Below is a small trained network, with its code and all its weights. Each question gives an input and a class and asks what happens when units are switched off, that is, made to give their printed mean instead of their output.

import numpy as np


def w(rows, s, z=0):
    codes = np.array(rows[::2]) - 128.0
    scale = np.full(codes.shape[1], s)
    scale[-1] = z or s
    return codes * scale


def f(y):
    return np.maximum(y, 0)


def log_softmax(a):
    a = a - a.max(-1, keepdims=True)
    return a - np.log(np.exp(a).sum(-1, keepdims=True))


def net(x, mask):
    res = np.array(x, float).reshape(1, 4) / 4 @ E
    y = f(res @ A[0][:, :-1].T + A[0][:, -1])
    res = res + np.where(mask, y, B[0][:, -1]) @ B[0][:, :-1]
    return log_softmax(res[-1] @ U[:, :-1].T + U[:, -1])


A, B = {}, {}
E = w([
[127,127,130,126],'x0',
[166,41,85,1],'x1',
[131,48,93,254],'x2',
[219,99,240,140],'x3',
],0.0085)
A[0] = w([
[171,217,113,96,19],'n1',
[140,190,168,65,185],'n2',
[92,74,69,84,111],'n3',
[133,192,187,68,156],'n4',
[185,96,82,111,58],'n5',
[94,183,164,158,59],'n6',
[168,53,137,184,103],'n7',
[66,184,61,111,2],'n8',
[86,182,138,153,86],'n9',
[1,158,14,96,120],'n10',
[151,61,87,206,122],'n11',
[34,200,35,99,153],'n12',
[163,105,82,83,85],'n13',
[67,183,185,156,35],'n14',
[135,173,120,229,175],'n15',
[91,210,149,78,61],'n16',
[101,125,146,174,59],'n17',
[243,127,208,135,196],'n18',
[104,216,144,152,85],'n19',
[175,73,112,79,72],'n20',
[200,142,245,95,53],'n21',
[228,51,120,31,88],'n22',
[127,202,187,193,188],'n23',
],0.0093,0.0022)
B[0] = w([
[124,118,29,94,166],'n1',
[127,100,67,130,205],'n2',
[78,78,186,122,198],'n3',
[122,131,2,162,204],'n4',
[96,130,177,65,170],'n5',
[57,96,165,70,173],'n6',
[126,102,45,126,205],'n7',
[133,55,143,181,187],'n8',
[76,101,149,91,170],'n9',
[131,62,155,182,253],'n10',
[98,153,8,38,214],'n11',
[118,61,148,223,236],'n12',
[102,113,143,117,182],'n13',
[59,108,146,71,179],'n14',
[88,109,121,79,216],'n15',
[177,128,53,120,189],'n16',
[93,146,122,96,160],'n17',
[122,7,119,202,246],'n18',
[74,87,149,63,182],'n19',
[108,96,151,100,195],'n20',
[157,26,130,182,226],'n21',
[101,101,158,116,255],'n22',
[93,94,139,108,221],'n23',
],0.0076,0.0082)
U = w([
[112,120,116,135,254],'0',
[118,135,1,110,101],'1',
[124,89,172,230,64],'2',
[63,113,221,35,73],'3',
[139,171,147,127,179],'4',
[180,254,189,97,89],'5',
[190,219,175,138,74],'6',
],0.0081,0.0075)

Each question gives the input, the list of numbers given to net, and the class t.
The units are the neurons (one row each of A and B). Each row of codes is followed by its name. A weight is (code - 128) times the scale printed after its matrix; where a second scale follows, it is the last column's (A, B and U).
mask holds one flag per neuron, in row order. A switched-off neuron (its flag False) gives its mean, the last column of its row in B, instead of its output. The means were averaged over made-up inputs and are rounded, as every weight is.
A unit's drop is (log p(t) with every unit on - log p(t) with that unit switched off) / (log p(t) with every unit on - log p(t) with every unit switched off).
The circuit of an input: a set's keep is (log p(t) with only the set's units on - log p(t) with every unit switched off) / (log p(t) with every unit on - log p(t) with every unit switched off). Starting from the 12 units with the biggest drops (on a tie, the unit counted first), units are removed one at a time, each time the one whose removal leaves the highest keep (on an exact tie, the one counted first), for as long as the keep stays at least 0.8.
units of the circuit, in order: the units of the circuit, biggest drop first
most important unit: the unit with the biggest drop
top k neurons: the k neurons with the biggest drops, biggest first
drop when u is switched off: that unit's drop, to one decimal
input [2,-1,8,5], class 1: units of the circuit, in order => [n11, n7]
input [-6,-8,-4,-4], class 3: units of the circuit, in order => [n19, n6]
input [2,5,-1,5], class 2: most important unit => n18
input [-2,2,-5,6], class 2: units of the circuit, in order => [n21, n18]
input [6,-4,-7,-1], class 1: units of the circuit, in order => [n4, n16]
input [-3,7,-2,-4], class 3: units of the circuit, in order => [n3, n22]
input [-5,4,-4,-7], class 2: units of the circuit, in order => [n12, n10]
input [6,-2,7,7], class 1: units of the circuit, in order => [n11, n7]
input [-8,7,-7,6], class 0: top 2 neurons => [n4, n21]
input [-3,0,-3,-8], class 2: top 2 neurons => [n12, n10]
input [-3,1,-3,5], class 2: drop when n11 is switched off => 0.4
input [-4,-8,-4,-3], class 3: drop when n6 is switched off => 0.2
input [2,-1,0,-7], class 2: drop when n12 is switched off => 0.1
input [-7,-8,-3,-7], class 3: most important unit => n19
input [4,-3,-1,-6], class 2: drop when n12 is switched off => 0.4
